Below is a small trained network, with its code and all its weights. Each question gives an input and a class and asks what happens when units are switched off, that is, made to give their printed mean instead of their output.

import numpy as np


def w(rows, s, z=0):
    codes = np.array(rows[::2]) - 128.0
    scale = np.full(codes.shape[1], s)
    scale[-1] = z or s
    return codes * scale


def norm(h):
    return h / np.sqrt((h * h).mean(-1, keepdims=True) + 1e-5)


def f(y):
    return np.maximum(y, 0)


def log_softmax(a):
    a = a - a.max(-1, keepdims=True)
    return a - np.log(np.exp(a).sum(-1, keepdims=True))


def net(x, mask):
    res = np.array(x, float).reshape(1, 2) / 4 @ E
    u = 0
    for l in range(3):
        y = f(norm(res) @ A[l][:, :-1].T + A[l][:, -1])
        res = res + np.where(mask[u : u + 3], y, B[l][:, -1]) @ B[l][:, :-1]
        u += 3
    return log_softmax(norm(res)[-1] @ U[:, :-1].T + U[:, -1])


A, B = {}, {}
E = w([
[83,76,146,40,52],'x0',
[252,97,2,80,75],'x1',
],0.0054)
A[0] = w([
[163,177,224,36,206,4],'L0N0',
[132,126,177,84,171,97],'L0N1',
[101,203,24,96,253,246],'L0N2',
],0.0051,0.0024)
B[0] = w([
[163,115,139,136,243,147],'L0N0',
[145,119,227,60,2,159],'L0N1',
[103,52,83,76,139,253],'L0N2',
],0.0086,0.0033)
A[1] = w([
[137,7,180,128,122,4],'L1N0',
[140,126,160,166,151,123],'L1N1',
[147,95,92,137,130,112],'L1N2',
],0.012,0.0026)
B[1] = w([
[77,248,180,148,156,254],'L1N0',
[195,99,92,111,85,202],'L1N1',
[120,134,169,163,109,253],'L1N2',
],0.013,0.0035)
A[2] = w([
[133,116,74,236,254,2],'L2N0',
[150,119,220,225,122,175],'L2N1',
[66,32,240,113,141,223],'L2N2',
],0.0091,0.004)
B[2] = w([
[59,196,94,80,104,211],'L2N0',
[177,80,217,152,131,254],'L2N1',
[158,112,2,120,122,250],'L2N2',
],0.015,0.0066)
U = w([
[80,182,92,84,103,235],'0',
[170,33,62,148,117,214],'1',
[130,131,251,183,130,176],'2',
[104,83,157,138,164,21],'3',
[114,105,155,117,155,2],'4',
],0.022,0.005)

Each question gives the input, the list of numbers given to net, and the class t.
The units are the neurons (one row each of A and B). Each row of codes is followed by its name. A weight is (code - 128) times the scale printed after its matrix; where a second scale follows, it is the last column's (A, B and U).
mask holds one flag per neuron, layer by layer. A switched-off neuron (its flag False) gives its mean, the last column of its row in B, instead of its output. The means were averaged over made-up inputs and are rounded, as every weight is.
A unit's drop is (log p(t) with every unit on - log p(t) with that unit switched off) / (log p(t) with every unit on - log p(t) with every unit switched off).
The circuit of an input: a set's keep is (log p(t) with only the set's units on - log p(t) with every unit switched off) / (log p(t) with every unit on - log p(t) with every unit switched off). Starting from all 9 units, units are removed one at a time, each time the one whose removal leaves the highest keep (on an exact tie, the one counted first), for as long as the keep stays at least 0.8.
circuit, biggest first: the units of the circuit, biggest drop first
unit that matters most: the unit with the biggest drop
k most important neurons: the k neurons with the biggest drops, biggest first
top k neurons in layer l: the k neurons of layer l with the biggest drops, biggest first
drop when u is switched off: that unit's drop, to one decimal
input [-3,2], class 2: 2 most important neurons : L1N2, L2N1
input [6,-7], class 1: 4 most important neurons : L2N2, L2N0, L0N2, L2N1
input [-1,-7], class 1: circuit, biggest first : L2N2
input [-3,3], class 2: 4 most important neurons : L1N2, L2N2, L1N1, L0N0
input [-6,-8], class 1: circuit, biggest first : L2N2, L1N0
input [3,1], class 2: circuit, biggest first : L1N0, L2N0
input [8,6], class 0: 3 most important neurons : L2N1, L2N2, L1N1
input [2,-4], class 1: 3 most important neurons : L0N2, L2N2, L2N0
input [-6,5], class 0: 2 most important neurons : L2N0, L1N1
input [3,-4], class 1: 4 most important neurons : L2N2, L0N2, L2N0, L1N2
input [-7,-6], class 0: 4 most important neurons : L2N0, L1N2, L0N2, L1N0
input [-5,3], class 0: top 2 neurons in layer 0 : L0N2, L0N1
input [-8,7], class 0: 2 most important neurons : L2N0, L2N1
input [-7,-4], class 0: circuit, biggest first : L2N0
input [4,-6], class 1: 3 most important neurons : L2N2, L0N2, L2N0
input [-7,7], class 0: 3 most important neurons : L2N1, L1N1, L2N0
input [1,-3], class 2: 2 most important neurons : L1N0, L0N1
input [4,3], class 0: 2 most important neurons : L2N1, L2N2
input [2,0], class 2: top 2 neurons in layer 2 : L2N0, L2N2
input [-1,-2], class 2: unit that matters most : L1N0
input [-2,-2], class 2: 2 most important neurons : L1N0, L2N0
input [7,4], class 0: top 2 neurons in layer 2 : L2N1, L2N2
input [-4,-7], class 1: drop when L2N2 is switched off : 0.5
input [0,-2], class 2: drop when L1N0 is switched off : 0.7
input [1,-5], class 1: drop when L2N2 is switched off : 0.6
input [-3,-5], class 1: drop when L2N2 is switched off : 0.3
input [-7,-1], class 0: most important neuron : L2N0
